Here is a tiny trained network, its code and every weight. The questions are about switching its units off for an input and a class, where a switched-off unit gives its printed mean instead of its output.

import numpy as np


def w(rows, s, z=0):
    codes = np.array(rows[::2]) - 128.0
    scale = np.full(codes.shape[1], s)
    scale[-1] = z or s
    return codes * scale


def norm(h):
    return h / np.sqrt((h * h).mean(-1, keepdims=True) + 1e-5)


def f(y):
    return np.maximum(y, 0)


def log_softmax(a):
    a = a - a.max(-1, keepdims=True)
    return a - np.log(np.exp(a).sum(-1, keepdims=True))


def net(x, mask):
    res = np.array(x, float).reshape(1, 5) / 4 @ E
    u = 0
    for l in range(4):
        y = f(norm(res) @ A[l][:, :-1].T + A[l][:, -1])
        res = res + np.where(mask[u : u + 14], y, B[l][:, -1]) @ B[l][:, :-1]
        u += 14
    return log_softmax(norm(res)[-1] @ U[:, :-1].T + U[:, -1])


A, B = {}, {}
E = w([
[129,127,128],'x0',
[134,3,157],'x1',
[127,128,128],'x2',
[237,170,131],'x3',
[111,108,19],'x4',
],0.0025)
A[0] = w([
[101,153,113,8],'0.n1',
[83,163,174,157],'0.n2',
[179,114,123,48],'0.n3',
[22,182,125,215],'0.n4',
[97,98,133,128],'0.n5',
[196,77,120,31],'0.n6',
[87,64,158,54],'0.n7',
[94,92,145,106],'0.n8',
[75,136,134,190],'0.n9',
[124,140,185,229],'0.n10',
[168,66,130,75],'0.n11',
[143,98,9,254],'0.n12',
[90,95,140,128],'0.n13',
[154,197,111,159],'0.n14',
],0.011,0.0021)
B[0] = w([
[46,120,172,145],'0.n1',
[165,87,168,193],'0.n2',
[96,158,187,156],'0.n3',
[107,142,230,254],'0.n4',
[137,154,63,170],'0.n5',
[63,156,183,176],'0.n6',
[178,62,84,190],'0.n7',
[153,52,75,173],'0.n8',
[45,103,152,191],'0.n9',
[225,3,110,193],'0.n10',
[60,148,190,179],'0.n11',
[87,210,113,254],'0.n12',
[184,124,87,178],'0.n13',
[208,104,81,204],'0.n14',
],0.0049,0.0056)
A[1] = w([
[216,148,64,157],'1.n1',
[114,187,52,43],'1.n2',
[116,78,41,35],'1.n3',
[212,153,72,130],'1.n4',
[128,105,158,80],'1.n5',
[2,133,138,254],'1.n6',
[199,154,87,131],'1.n7',
[100,195,42,55],'1.n8',
[129,37,253,131],'1.n9',
[154,115,171,145],'1.n10',
[70,56,78,178],'1.n11',
[75,181,159,72],'1.n12',
[61,117,123,106],'1.n13',
[163,193,104,106],'1.n14',
],0.0075,0.0015)
B[1] = w([
[150,76,165,172],'1.n1',
[55,79,116,163],'1.n2',
[160,170,39,158],'1.n3',
[150,64,139,166],'1.n4',
[84,122,130,151],'1.n5',
[253,188,115,233],'1.n6',
[150,63,148,161],'1.n7',
[40,27,143,174],'1.n8',
[37,137,145,255],'1.n9',
[99,166,159,172],'1.n10',
[125,155,73,185],'1.n11',
[221,148,155,183],'1.n12',
[196,194,85,166],'1.n13',
[104,75,74,158],'1.n14',
],0.0058,0.0054)
A[2] = w([
[126,103,186,129],'2.n1',
[104,130,193,46],'2.n2',
[126,182,100,179],'2.n3',
[117,74,122,58],'2.n4',
[172,119,135,77],'2.n5',
[162,162,58,4],'2.n6',
[142,132,84,12],'2.n7',
[144,73,42,134],'2.n8',
[189,153,84,190],'2.n9',
[108,207,89,171],'2.n10',
[113,167,107,66],'2.n11',
[106,60,157,32],'2.n12',
[160,132,86,48],'2.n13',
[2,140,197,108],'2.n14',
],0.0075,0.0029)
B[2] = w([
[97,142,121,221],'2.n1',
[101,87,152,180],'2.n2',
[210,201,184,223],'2.n3',
[136,122,116,173],'2.n4',
[164,126,170,146],'2.n5',
[156,200,119,167],'2.n6',
[165,213,55,139],'2.n7',
[75,122,39,251],'2.n8',
[84,204,191,238],'2.n9',
[223,188,193,247],'2.n10',
[140,44,178,151],'2.n11',
[134,208,109,197],'2.n12',
[76,199,115,145],'2.n13',
[64,102,253,249],'2.n14',
],0.0043,0.0029)
A[3] = w([
[254,136,190,101],'3.n1',
[123,139,139,60],'3.n2',
[236,129,175,95],'3.n3',
[92,131,160,119],'3.n4',
[143,74,136,73],'3.n5',
[181,113,45,152],'3.n6',
[184,83,25,82],'3.n7',
[55,102,95,61],'3.n8',
[85,121,175,70],'3.n9',
[112,196,161,1],'3.n10',
[131,20,197,154],'3.n11',
[75,171,173,153],'3.n12',
[175,4,102,125],'3.n13',
[86,82,165,107],'3.n14',
],0.0071,0.0028)
B[3] = w([
[211,69,160,225],'3.n1',
[119,104,67,128],'3.n2',
[243,68,172,202],'3.n3',
[1,209,48,160],'3.n4',
[149,159,100,155],'3.n5',
[12,248,159,183],'3.n6',
[60,165,210,185],'3.n7',
[226,30,98,154],'3.n8',
[81,138,207,163],'3.n9',
[198,171,178,158],'3.n10',
[63,147,95,252],'3.n11',
[144,177,236,201],'3.n12',
[87,82,51,220],'3.n13',
[89,220,119,183],'3.n14',
],0.0029,0.0044)
U = w([
[4,130,251,173],'0',
[35,50,51,219],'1',
[204,224,193,199],'2',
[101,243,21,5],'3',
[235,15,166,15],'4',
],0.015,0.0029)

Each question gives the input, the list of numbers given to net, and the class t.
The units are the neurons (one row each of A and B). Each row of codes is followed by its name. A weight is (code - 128) times the scale printed after its matrix; where a second scale follows, it is the last column's (A, B and U).
mask holds one flag per neuron, layer by layer. A switched-off neuron (its flag False) gives its mean, the last column of its row in B, instead of its output. The means were averaged over made-up inputs and are rounded, as every weight is.
A unit's drop is (log p(t) with every unit on - log p(t) with that unit switched off) / (log p(t) with every unit on - log p(t) with every unit switched off).
The circuit of an input: a set's keep is (log p(t) with only the set's units on - log p(t) with every unit switched off) / (log p(t) with every unit on - log p(t) with every unit switched off). Starting from the 12 units with the biggest drops (on a tie, the unit counted first), units are removed one at a time, each time the one whose removal leaves the highest keep (on an exact tie, the one counted first), for as long as the keep stays at least 0.8.
units of the circuit, in order: the units of the circuit, biggest drop first
most important unit: the unit with the biggest drop
k most important neurons: the k neurons with the biggest drops, biggest first
k most important neurons of layer l: the k neurons of layer l with the biggest drops, biggest first
drop of u: that unit's drop, to one decimal
input [-6,-6,4,-6,6], class 2: most important unit -> 1.n6
input [2,6,-7,1,5], class 2: units of the circuit, in order -> 1.n6; 0.n12
input [-3,2,2,8,0], class 0: units of the circuit, in order -> 1.n6; 0.n6
input [2,0,-3,3,0], class 4: units of the circuit, in order -> 0.n4; 1.n4
input [-7,6,-4,2,7], class 2: 2 most important neurons -> 0.n11; 0.n6
input [-2,1,-7,3,-7], class 0: 3 most important neurons -> 1.n9; 1.n6; 0.n7
input [-6,8,6,-1,-7], class 1: 3 most important neurons -> 0.n4; 0.n7; 0.n10
input [-5,5,-4,1,1], class 2: 3 most important neurons -> 0.n11; 0.n6; 0.n14
input [-7,1,-4,-5,-1], class 1: 2 most important neurons -> 0.n7; 0.n8
input [1,7,-7,0,-3], class 1: 2 most important neurons -> 0.n4; 0.n7
input [-3,2,-1,6,0], class 0: 2 most important neurons -> 0.n12; 1.n6
input [6,1,0,0,-3], class 1: 2 most important neurons of layer 0 -> 0.n10; 0.n4
input [-4,-7,-1,2,0], class 4: 2 most important neurons -> 0.n12; 0.n14
input [-3,-2,-6,-6,2], class 2: units of the circuit, in order -> 1.n6
input [-8,-8,-4,2,-4], class 4: drop of 0.n14 -> 0.8
input [-7,-2,0,1,0], class 4: drop of 0.n14 -> 1.3
input [2,-5,-1,1,-4], class 4: drop of 0.n14 -> 1.1
input [-6,-1,4,-3,6], class 2: drop of 0.n14 -> 0.0
